Below is a small trained network, with its code and all its weights. Each question gives an input and a target symbol and asks what happens when units are switched off, that is, made to give their printed mean instead of their output.

import numpy as np


def w(rows, s, z=0):
    codes = np.array(rows[::2]) - 128.0
    scale = np.full(codes.shape[1], s)
    scale[-1] = z or s
    return codes * scale


def norm(h):
    return h / np.sqrt((h * h).mean(-1, keepdims=True) + 1e-5)


def f(y):
    return y / 2 * (1 + np.tanh(0.7978845608 * (y + 0.044715 * y**3)))


def softmax(a):
    e = np.exp(a - a.max(-1, keepdims=True))
    return e / e.sum(-1, keepdims=True)


def log_softmax(a):
    a = a - a.max(-1, keepdims=True)
    return a - np.log(np.exp(a).sum(-1, keepdims=True))


def net(x, mask):
    ids = ['ΔΠαβζλμξτ'.index(c) for c in x.split()]
    T = len(ids)
    res = E[ids] + P[:T]
    u = 0
    for l in range(2):
        q, k, v = (norm(res) @ M[l].T for M in (Q, K, V))
        z = softmax(np.where(np.tri(T) > 0, q @ k.T / 4**0.5, -1e9)) @ v
        res = res + np.where(mask[u], z, O[l][:, -1]) @ O[l][:, :-1]
        u += 1
        y = f(norm(res) @ A[l][:, :-1].T + A[l][:, -1])
        res = res + np.where(mask[u : u + 4], y, B[l][:, -1]) @ B[l][:, :-1]
        u += 4
    return log_softmax(norm(res)[-1] @ U[:, :-1].T + U[:, -1])


Q, K, V, O, A, B = {}, {}, {}, {}, {}, {}
E = w([
[168,172,250,91,201,125,164],'Δ',
[155,94,196,100,163,186,155],'Π',
[145,156,186,175,171,176,149],'α',
[247,111,169,105,135,118,149],'β',
[143,73,85,162,89,173,57],'ζ',
[219,132,33,110,137,168,89],'λ',
[102,190,147,155,24,56,128],'μ',
[100,232,15,105,148,108,143],'ξ',
[152,25,99,193,182,2,127],'τ',
],0.0099)
P = w([
[191,141,193,107,163,198,1],'0',
[75,91,183,54,201,68,15],'1',
[206,174,171,151,128,205,20],'2',
[98,113,156,90,137,71,55],'3',
[211,182,155,169,90,233,81],'4',
[99,116,127,112,103,80,93],'5',
[190,189,120,201,55,247,124],'6',
[98,123,107,133,75,96,143],'7',
[188,162,100,202,32,247,162],'8',
[96,122,119,108,105,72,93],'9',
],0.0099)
Q[0] = w([
[186,134,136,251,126,203,150],'0.h0',
[222,81,104,156,49,128,102],'0.h0',
[148,131,158,135,120,144,239],'0.h0',
[165,173,84,176,125,158,41],'0.h0',
],0.014)
K[0] = w([
[101,111,20,248,79,121,198],'0.h0',
[172,105,42,123,58,95,134],'0.h0',
[150,145,145,141,113,158,240],'0.h0',
[150,115,58,196,110,66,111],'0.h0',
],0.013)
V[0] = w([
[168,60,142,254,213,128,149],'0.h0',
[158,119,137,179,206,22,142],'0.h0',
[175,165,103,97,150,89,139],'0.h0',
[204,70,211,18,133,182,143],'0.h0',
],0.0059)
O[0] = w([
[81,172,155,253,141,139,156,181],'0.h0',
[108,170,63,213,152,84,173,166],'0.h0',
[186,185,132,131,145,82,169,149],'0.h0',
[103,105,132,85,156,179,246,254],'0.h0',
],0.0073,0.0031)
A[0] = w([
[79,172,191,120,95,65,142,1],'0.n0',
[150,89,123,252,183,50,93,119],'0.n1',
[99,44,123,147,116,24,138,81],'0.n2',
[84,188,67,108,129,85,103,128],'0.n3',
],0.012,0.0059)
B[0] = w([
[153,223,227,132,62,133,80,132],'0.n0',
[55,164,157,230,109,178,108,254],'0.n1',
[184,8,154,99,59,160,209,180],'0.n2',
[43,134,152,79,133,172,154,168],'0.n3',
],0.014,0.0057)
Q[1] = w([
[122,150,128,124,192,94,79],'1.h0',
[177,150,62,141,170,142,93],'1.h0',
[95,126,104,143,125,8,115],'1.h0',
[186,188,84,88,100,149,65],'1.h0',
],0.014)
K[1] = w([
[116,146,158,38,186,93,111],'1.h0',
[78,140,76,73,24,72,172],'1.h0',
[71,93,248,101,229,130,85],'1.h0',
[72,186,55,106,60,137,136],'1.h0',
],0.011)
V[1] = w([
[193,55,251,181,63,52,127],'1.h0',
[107,38,93,195,89,204,64],'1.h0',
[175,254,156,199,108,115,99],'1.h0',
[214,44,26,196,180,122,97],'1.h0',
],0.0068)
O[1] = w([
[99,29,243,183,202,45,98,145],'1.h0',
[161,181,182,104,170,158,63,254],'1.h0',
[103,81,111,83,198,121,123,196],'1.h0',
[254,161,169,139,216,157,209,43],'1.h0',
],0.009,0.0017)
A[1] = w([
[153,115,198,184,148,141,149,1],'1.n0',
[137,64,116,118,133,159,75,237],'1.n1',
[83,216,110,99,155,46,165,69],'1.n2',
[147,116,111,86,130,5,166,84],'1.n3',
],0.014,0.0058)
B[1] = w([
[93,77,75,117,77,143,96,206],'1.n0',
[121,143,119,121,126,58,137,254],'1.n1',
[164,62,151,133,127,149,2,154],'1.n2',
[224,185,127,104,137,185,123,169],'1.n3',
],0.016,0.0065)
U = w([
[196,95,200,131,116,165,2,4],'Δ',
[76,146,121,104,212,120,203,196],'Π',
[88,196,136,224,174,143,124,230],'α',
[223,170,120,159,167,150,170,202],'β',
[128,139,123,137,135,17,95,166],'ζ',
[111,177,43,90,70,147,105,105],'λ',
[103,154,235,83,61,158,133,14],'μ',
[61,91,128,76,175,191,48,49],'ξ',
[138,14,101,156,89,161,154,116],'τ',
],0.0081,0.0042)

Each question gives the input, a string of symbols that net reads in full, and the target symbol t.
The units are the heads (4 rows each of Q, K, V and O) and the neurons (one row each of A and B). Each row of codes is followed by its name. A weight is (code - 128) times the scale printed after its matrix; where a second scale follows, it is the last column's (O, A, B and U).
mask holds one flag per unit, layer by layer, with each layer's heads first. A switched-off unit (its flag False) gives its mean, the last column of its rows in O or B, instead of its output. The means were averaged over made-up inputs and are rounded, as every weight is.
A unit's drop is (log p(t) with every unit on - log p(t) with that unit switched off) / (log p(t) with every unit on - log p(t) with every unit switched off).
The circuit of an input: a set's keep is (log p(t) with only the set's units on - log p(t) with every unit switched off) / (log p(t) with every unit on - log p(t) with every unit switched off). Starting from all 10 units, units are removed one at a time, each time the one whose removal leaves the highest keep (on an exact tie, the one counted first), for as long as the keep stays at least 0.8.
units of the circuit, in order: the units of the circuit, biggest drop first
most important unit: the unit with the biggest drop
k most important neurons: the k neurons with the biggest drops, biggest first
k most important neurons of layer l: the k neurons of layer l with the biggest drops, biggest first
input μ ζ Π β τ α β, target α: units of the circuit, in order => [0.h0]
input α μ λ ξ α ξ μ ζ λ, target ζ: 2 most important neurons of layer 0 => [0.n3; 0.n1]
input β λ τ λ τ λ ζ ξ α, target λ: 2 most important neurons => [0.n2; 0.n1]
input β μ ζ, target ζ: units of the circuit, in order => [1.n1; 0.n1]
input α Π β α τ ζ Π λ α, target β: units of the circuit, in order => [0.n1; 1.h0]
input α τ Π τ μ ξ Π β α, target τ: units of the circuit, in order => [0.n1; 1.h0]
input β β β β Π, target τ: 2 most important neurons of layer 0 => [0.n1; 0.n3]
input ζ Δ μ β Π Π τ Π ζ ζ, target ζ: units of the circuit, in order => [1.n1; 1.n0]
input ζ α ζ ζ α β μ β β, target ζ: units of the circuit, in order => [1.n1; 1.h0; 0.n1]
input Π ζ Δ Π β β Π, target τ: units of the circuit, in order => [1.h0; 0.n1; 1.n0]
input α ζ Δ τ α λ Π ζ λ, target β: 3 most important neurons => [0.n1; 1.n0; 0.n2]
input ζ ξ β ξ Π, target λ: units of the circuit, in order => [0.h0; 1.h0]
input α Π ξ α λ ζ ζ, target Δ: units of the circuit, in order => [1.h0; 0.h0]
input μ Π ζ μ Π α μ, target ζ: 2 most important neurons => [0.n1; 1.n1]
input ξ τ Π μ, target μ: 3 most important neurons => [0.n0; 0.n2; 0.n3]
input Π α α α α, target ξ: units of the circuit, in order => [1.h0; 0.n2; 0.n1]
input ζ α ζ τ ξ λ ξ ζ β, target λ: units of the circuit, in order => [1.h0; 0.n1; 0.n2]
input ζ α λ Δ α, target β: units of the circuit, in order => [1.h0; 0.n1]
input ζ α τ ξ μ β, target β: units of the circuit, in order => [0.n1; 0.h0; 1.n3]
input α μ β μ β Π β, target τ: units of the circuit, in order => [1.n0; 1.h0; 0.n1]
input μ τ α μ ζ β ζ μ, target μ: units of the circuit, in order => [0.n0; 0.n2; 0.n3]
input ζ λ μ β Π α α ζ Π, target Δ: 2 most important neurons => [0.n2; 0.n1]
input Π ζ ζ Δ Π τ τ Δ α τ, target τ: 2 most important neurons => [0.n2; 0.n1]
input β ξ β α β, target τ: most important unit => 1.n0
input μ β τ Π μ Π μ, target ζ: most important unit => 1.h0
input β β Δ, target τ: 3 most important neurons => [1.n0; 0.n1; 0.n3]
input α α α Π λ β Π, target β: most important neuron of layer 1 => [1.n2]
input ζ τ Π ξ ζ ζ β, target Δ: 2 most important neurons => [0.n3; 1.n0]
input Δ λ Δ, target β: 2 most important neurons => [0.n1; 1.n0]
